Below is a small trained network, with its code and all its weights. Each question gives an input and a target symbol and asks what happens when units are switched off, that is, made to give their printed mean instead of their output.

import numpy as np


def w(rows, s, z=0):
    codes = np.array(rows[::2]) - 128.0
    scale = np.full(codes.shape[1], s)
    scale[-1] = z or s
    return codes * scale


def f(y):
    return np.maximum(y, 0)


def softmax(a):
    e = np.exp(a - a.max(-1, keepdims=True))
    return e / e.sum(-1, keepdims=True)


def log_softmax(a):
    a = a - a.max(-1, keepdims=True)
    return a - np.log(np.exp(a).sum(-1, keepdims=True))


def net(x, mask):
    ids = ['βγεηθλμπσφ'.index(c) for c in x.split()]
    T = len(ids)
    res = E[ids] + P[:T]
    u = 0
    for l in range(2):
        q, k, v = (res @ M[l].T for M in (Q, K, V))
        z = softmax(np.where(np.tri(T) > 0, q @ k.T / 2**0.5, -1e9)) @ v
        res = res + np.where(mask[u], z, O[l][:, -1]) @ O[l][:, :-1]
        u += 1
        y = f(res @ A[l][:, :-1].T + A[l][:, -1])
        res = res + np.where(mask[u : u + 16], y, B[l][:, -1]) @ B[l][:, :-1]
        u += 16
    return log_softmax(res[-1] @ U[:, :-1].T + U[:, -1])


Q, K, V, O, A, B = {}, {}, {}, {}, {}, {}
E = w([
[156,116,161,101,181,158,152,169,78],'β',
[151,160,79,164,171,195,197,78,124],'γ',
[135,155,202,120,108,144,157,6,10],'ε',
[106,117,90,129,140,88,201,155,41],'η',
[161,74,84,91,153,76,133,74,80],'θ',
[91,161,147,52,180,128,43,183,136],'λ',
[175,92,155,76,96,92,63,137,92],'μ',
[196,165,150,191,101,119,125,150,107],'π',
[73,54,170,97,93,150,105,124,135],'σ',
[157,142,78,168,73,69,98,164,125],'φ',
],0.021)
P = w([
[179,67,151,83,42,101,253,116,192],'0',
[167,56,161,124,57,87,218,131,176],'1',
[155,83,160,139,68,90,178,131,178],'2',
[155,89,156,157,86,96,156,126,162],'3',
[161,92,137,167,100,121,138,133,149],'4',
[157,105,123,172,109,134,116,127,135],'5',
[151,85,130,199,115,126,89,125,127],'6',
[157,89,110,201,118,143,67,113,112],'7',
[142,93,99,200,120,153,43,118,95],'8',
[148,82,72,200,121,165,32,113,88],'9',
[199,58,77,180,109,148,87,153,93],'10',
],0.0075)
Q[0] = w([
[17,179,197,88,114,221,217,197,254],'0.h0',
[162,106,82,235,107,148,164,201,61],'0.h0',
],0.0077)
K[0] = w([
[85,76,169,61,85,139,254,103,239],'0.h0',
[126,83,17,74,195,72,194,150,3],'0.h0',
],0.0073)
V[0] = w([
[135,100,57,116,253,58,133,80,27],'0.h0',
[115,181,125,207,136,175,126,144,111],'0.h0',
],0.0061)
O[0] = w([
[140,150,13,33,213,222,219,149,122,253],'0.h0',
[2,85,170,172,93,8,247,71,171,66],'0.h0',
],0.0064,0.0041)
A[0] = w([
[84,81,182,145,102,183,74,126,170,145],'0.n0',
[111,162,117,179,174,164,201,185,152,126],'0.n1',
[132,56,113,166,29,170,196,126,128,182],'0.n2',
[123,146,113,74,122,180,193,31,136,56],'0.n3',
[164,140,119,167,153,164,118,173,52,189],'0.n4',
[188,153,35,171,140,36,118,55,146,127],'0.n5',
[200,186,136,126,130,52,91,132,125,191],'0.n6',
[132,128,116,177,155,112,154,227,92,146],'0.n7',
[140,60,204,1,192,112,76,158,150,123],'0.n8',
[123,190,48,93,184,116,156,87,133,4],'0.n9',
[140,106,106,199,60,30,38,112,180,13],'0.n10',
[60,212,143,145,108,84,98,171,179,148],'0.n11',
[116,171,151,49,166,171,122,76,147,138],'0.n12',
[96,132,216,66,126,84,129,192,44,83],'0.n13',
[145,144,179,147,185,226,191,127,120,184],'0.n14',
[97,127,138,131,154,215,91,169,210,25],'0.n15',
],0.0084,0.0045)
B[0] = w([
[112,99,137,47,92,179,112,138,1,168],'0.n0',
[105,178,21,104,133,138,135,81,132,193],'0.n1',
[103,234,156,155,113,116,84,117,59,209],'0.n2',
[142,98,185,213,88,92,127,195,121,195],'0.n3',
[152,133,122,117,158,102,98,133,207,254],'0.n4',
[118,119,101,115,147,240,165,135,155,195],'0.n5',
[159,126,50,163,113,149,79,111,102,204],'0.n6',
[70,171,70,94,159,139,120,103,167,199],'0.n7',
[191,158,82,173,142,114,119,132,131,217],'0.n8',
[88,106,152,90,182,106,116,179,113,178],'0.n9',
[112,154,69,119,77,183,193,181,160,179],'0.n10',
[218,123,157,124,119,111,40,98,138,150],'0.n11',
[165,116,128,185,40,149,101,136,85,170],'0.n12',
[178,120,60,169,119,112,175,90,176,181],'0.n13',
[101,183,81,155,42,150,125,120,176,237],'0.n14',
[145,77,141,102,58,75,18,132,58,144],'0.n15',
],0.0082,0.0091)
Q[1] = w([
[65,143,119,127,122,18,140,141,160],'1.h0',
[139,232,49,137,134,254,146,144,226],'1.h0',
],0.0092)
K[1] = w([
[113,110,136,42,111,97,232,185,131],'1.h0',
[8,3,95,37,170,220,139,121,113],'1.h0',
],0.0066)
V[1] = w([
[178,179,63,211,144,59,135,80,225],'1.h0',
[109,174,91,59,118,2,153,150,37],'1.h0',
],0.0065)
O[1] = w([
[191,137,171,91,110,102,181,120,101,254],'1.h0',
[26,222,118,4,184,160,109,105,89,211],'1.h0',
],0.011,0.0065)
A[1] = w([
[175,86,124,143,123,167,153,76,89,133],'1.n0',
[76,173,134,235,132,156,148,158,130,124],'1.n1',
[145,114,73,163,150,108,124,150,136,137],'1.n2',
[167,133,134,96,156,54,107,59,117,174],'1.n3',
[175,213,190,189,157,64,125,112,125,124],'1.n4',
[111,125,174,187,108,160,224,71,184,2],'1.n5',
[136,115,245,133,117,159,130,166,123,87],'1.n6',
[196,108,80,135,124,73,201,160,90,113],'1.n7',
[160,100,84,83,104,191,97,41,129,169],'1.n8',
[122,113,111,106,130,161,212,61,116,101],'1.n9',
[188,52,124,89,208,118,130,151,142,104],'1.n10',
[166,122,157,174,139,111,136,182,129,136],'1.n11',
[134,102,121,64,214,67,153,128,134,103],'1.n12',
[70,132,137,115,143,158,115,139,254,74],'1.n13',
[149,134,129,89,173,156,53,118,100,204],'1.n14',
[118,46,113,74,114,53,239,234,184,148],'1.n15',
],0.0095,0.0086)
B[1] = w([
[90,162,142,139,89,99,107,104,163,194],'1.n0',
[186,124,151,115,136,110,107,152,157,172],'1.n1',
[126,143,129,154,152,185,143,60,126,183],'1.n2',
[126,77,98,82,108,107,134,139,144,178],'1.n3',
[114,149,127,106,207,152,112,95,81,184],'1.n4',
[145,129,154,138,170,122,131,153,195,147],'1.n5',
[153,132,62,87,160,186,129,111,177,146],'1.n6',
[12,109,165,138,147,196,109,107,169,210],'1.n7',
[134,133,135,145,124,103,161,185,93,248],'1.n8',
[113,111,148,110,103,160,167,113,176,174],'1.n9',
[140,172,139,106,166,88,85,107,173,157],'1.n10',
[120,173,119,134,108,71,119,86,128,162],'1.n11',
[163,115,171,161,135,117,105,123,113,162],'1.n12',
[151,93,173,115,95,39,87,155,70,159],'1.n13',
[160,111,150,131,116,90,178,138,144,234],'1.n14',
[109,52,213,99,122,205,49,177,70,140],'1.n15',
],0.011,0.017)
U = w([
[135,123,205,157,140,138,200,183,190,122],'β',
[184,105,60,160,173,233,186,102,96,208],'γ',
[146,118,176,68,171,254,98,159,127,106],'ε',
[123,213,163,175,141,166,125,72,49,80],'η',
[107,202,157,81,133,159,160,186,135,66],'θ',
[80,91,155,167,27,155,199,156,101,253],'λ',
[79,94,94,155,98,128,168,109,160,183],'μ',
[132,159,143,115,125,179,133,142,139,1],'π',
[138,153,143,113,125,181,134,143,133,4],'σ',
[116,145,97,97,102,75,62,145,228,184],'φ',
],0.0065,0.0051)

Each question gives the input, a string of symbols that net reads in full, and the target symbol t.
The units are the heads (2 rows each of Q, K, V and O) and the neurons (one row each of A and B). Each row of codes is followed by its name. A weight is (code - 128) times the scale printed after its matrix; where a second scale follows, it is the last column's (O, A, B and U).
mask holds one flag per unit, layer by layer, with each layer's heads first. A switched-off unit (its flag False) gives its mean, the last column of its rows in O or B, instead of its output. The means were averaged over made-up inputs and are rounded, as every weight is.
A unit's drop is (log p(t) with every unit on - log p(t) with that unit switched off) / (log p(t) with every unit on - log p(t) with every unit switched off).
The circuit of an input: a set's keep is (log p(t) with only the set's units on - log p(t) with every unit switched off) / (log p(t) with every unit on - log p(t) with every unit switched off). Starting from the 12 units with the biggest drops (on a tie, the unit counted first), units are removed one at a time, each time the one whose removal leaves the highest keep (on an exact tie, the one counted first), for as long as the keep stays at least 0.8.
circuit, biggest first: the units of the circuit, biggest drop first
k most important neurons: the k neurons with the biggest drops, biggest first
top k neurons in layer l: the k neurons of layer l with the biggest drops, biggest first
input θ μ ε π π β φ η μ θ β, target γ: most important neuron : 0.n5
input β φ γ, target β: circuit, biggest first : 1.n5, 1.h0, 0.n8
input φ β π λ η ε β θ σ γ, target φ: 3 most important neurons : 0.n3, 0.n0, 0.n4
input σ π μ ε λ λ λ π, target φ: circuit, biggest first : 1.h0, 0.n0, 1.n1
input μ θ β γ ε β, target γ: 2 most important neurons : 0.n14, 0.n3
input σ ε φ η π μ λ μ π, target θ: top 2 neurons in layer 0 : 0.n8, 0.n7
input η φ λ β σ θ, target γ: 3 most important neurons : 0.n5, 0.n0, 1.n2
input φ π φ, target λ: circuit, biggest first : 0.n10, 0.h0, 1.n15
input σ λ π, target φ: circuit, biggest first : 1.h0, 0.n0, 0.h0
input φ θ γ ε ε φ θ θ φ, target γ: 3 most important neurons : 1.n2, 0.n5, 1.n0
input β φ σ θ β μ φ, target γ: top 4 neurons in layer 0 : 0.n5, 0.n8, 0.n2, 0.n13
input μ ε π β, target ε: 2 most important neurons : 1.n15, 0.n2
input θ β β μ π σ β μ θ σ β, target φ: circuit, biggest first : 0.n0, 1.h0, 1.n13, 0.n4
input γ η π σ π ε λ ε γ, target φ: 2 most important neurons : 0.n0, 0.n3
input λ φ π, target η: 4 most important neurons : 0.n8, 1.n4, 0.n6, 1.n11
input π σ φ π γ φ β θ η, target θ: circuit, biggest first : 0.h0, 1.h0, 0.n9
input μ π β, target ε: top 2 neurons in layer 0 : 0.n2, 0.n13
input γ σ γ σ σ μ, target γ: top 4 neurons in layer 0 : 0.n0, 0.n3, 0.n8, 0.n6
input θ γ η π φ γ, target θ: top 2 neurons in layer 0 : 0.n8, 0.n3
input φ μ β μ μ γ ε η η φ, target θ: most important neuron : 0.n9
input γ γ π π η μ, target λ: 2 most important neurons : 0.n10, 0.n14
input η σ φ ε π ε θ π, target γ: 3 most important neurons : 0.n5, 1.n2, 1.n0
input θ ε β ε γ π ε η σ, target λ: most important neuron : 0.n0
input π π β π π μ, target λ: top 2 neurons in layer 0 : 0.n10, 0.n4
input ε μ π φ ε π φ, target λ: top 3 neurons in layer 0 : 0.n10, 0.n5, 0.n8
input ε σ θ, target γ: top 2 neurons in layer 0 : 0.n0, 0.n3
input π π θ θ θ λ β θ θ θ, target ε: top neuron in layer 1 : 1.n15
input σ π λ η η η β φ, target θ: 2 most important neurons : 0.n8, 0.n9
input π λ θ, target λ: 2 most important neurons : 0.n4, 1.n4
input μ π σ β σ π β, target φ: top 2 neurons in layer 1 : 1.n13, 1.n1
